Below is a small trained network, with its code and all its weights. Each question gives an input and a class and asks what happens when units are switched off, that is, made to give their printed mean instead of their output.

import numpy as np


def w(rows, s, z=0):
    codes = np.array(rows[::2]) - 128.0
    scale = np.full(codes.shape[1], s)
    scale[-1] = z or s
    return codes * scale


def f(y):
    return y / 2 * (1 + np.tanh(0.7978845608 * (y + 0.044715 * y**3)))


def log_softmax(a):
    a = a - a.max(-1, keepdims=True)
    return a - np.log(np.exp(a).sum(-1, keepdims=True))


def net(x, mask):
    res = np.array(x, float).reshape(1, 4) / 4 @ E
    y = f(res @ A[0][:, :-1].T + A[0][:, -1])
    res = res + np.where(mask, y, B[0][:, -1]) @ B[0][:, :-1]
    return log_softmax(res[-1] @ U[:, :-1].T + U[:, -1])


A, B = {}, {}
E = w([
[8,177,51,98,156,154],'x0',
[210,193,69,89,183,207],'x1',
[156,255,44,203,68,102],'x2',
[167,86,17,82,162,61],'x3',
],0.01)
A[0] = w([
[73,212,78,118,53,126,79],'N1',
[154,94,47,143,153,65,130],'N2',
[192,189,115,83,183,209,113],'N3',
[124,181,171,241,124,181,107],'N4',
[73,79,161,58,239,139,55],'N5',
[180,204,96,136,117,6,21],'N6',
[53,145,89,80,127,164,253],'N7',
[245,146,190,171,123,74,194],'N8',
[72,94,129,168,81,61,92],'N9',
[109,165,187,119,93,197,71],'N10',
],0.011,0.0023)
B[0] = w([
[146,116,173,196,209,142,254],'N1',
[190,22,111,27,62,136,221],'N2',
[53,221,186,85,64,2,244],'N3',
[209,77,142,64,68,185,237],'N4',
[207,129,195,162,227,130,252],'N5',
[184,147,216,149,121,222,227],'N6',
[54,44,68,181,147,150,235],'N7',
[88,90,19,243,158,56,248],'N8',
[55,227,211,48,117,39,234],'N9',
[116,52,91,97,36,160,209],'N10',
],0.01,0.0095)
U = w([
[63,221,194,85,88,8,62],'0',
[158,42,138,40,61,171,165],'1',
[193,151,218,202,179,151,10],'2',
[56,105,64,228,154,92,197],'3',
[93,135,102,140,119,106,253],'4',
],0.013,0.0052)

Each question gives the input, the list of numbers given to net, and the class t.
The units are the neurons (one row each of A and B). Each row of codes is followed by its name. A weight is (code - 128) times the scale printed after its matrix; where a second scale follows, it is the last column's (A, B and U).
mask holds one flag per neuron, in row order. A switched-off neuron (its flag False) gives its mean, the last column of its row in B, instead of its output. The means were averaged over made-up inputs and are rounded, as every weight is.
A unit's drop is (log p(t) with every unit on - log p(t) with that unit switched off) / (log p(t) with every unit on - log p(t) with every unit switched off).
The circuit of an input: a set's keep is (log p(t) with only the set's units on - log p(t) with every unit switched off) / (log p(t) with every unit on - log p(t) with every unit switched off). Starting from all 10 units, units are removed one at a time, each time the one whose removal leaves the highest keep (on an exact tie, the one counted first), for as long as the keep stays at least 0.8.
circuit, biggest first: the units of the circuit, biggest drop first
unit that matters most: the unit with the biggest drop
top k neurons: the k neurons with the biggest drops, biggest first
drop when u is switched off: that unit's drop, to one decimal
input [8,-1,-4,-4], class 3: top 2 neurons -> [N7, N6]
input [-5,3,-5,0], class 2: unit that matters most -> N7
input [-7,-5,-5,2], class 3: top 2 neurons -> [N8, N3]
input [-2,-7,-7,2], class 0: top 2 neurons -> [N9, N1]
input [5,2,-8,-7], class 2: top 2 neurons -> [N5, N2]
input [4,6,-5,5], class 0: top 3 neurons -> [N3, N4, N8]
input [5,6,-5,-2], class 0: top 2 neurons -> [N3, N8]
input [-7,5,6,2], class 3: top 3 neurons -> [N8, N5, N9]
input [3,6,-2,-7], class 1: top 3 neurons -> [N10, N9, N4]
input [0,-6,-3,6], class 0: top 2 neurons -> [N9, N4]
input [4,4,-5,-2], class 2: top 4 neurons -> [N5, N8, N9, N2]
input [-3,7,-6,7], class 0: top 2 neurons -> [N3, N4]
input [4,-1,5,5], class 1: top 4 neurons -> [N2, N5, N8, N6]
input [2,-6,7,4], class 2: circuit, biggest first -> [N6]
input [-8,1,0,7], class 3: top 3 neurons -> [N8, N4, N10]
input [-8,5,0,5], class 3: top 2 neurons -> [N8, N9]
input [6,2,-4,3], class 3: drop when N7 is switched off -> 1.4
input [-5,7,7,-3], class 0: drop when N5 is switched off -> 0.5
input [-1,-2,5,0], class 2: drop when N6 is switched off -> 0.1
input [2,0,-8,-1], class 2: drop when N2 is switched off -> 0.0
input [3,1,-4,-7], class 1: circuit, biggest first -> [N10]
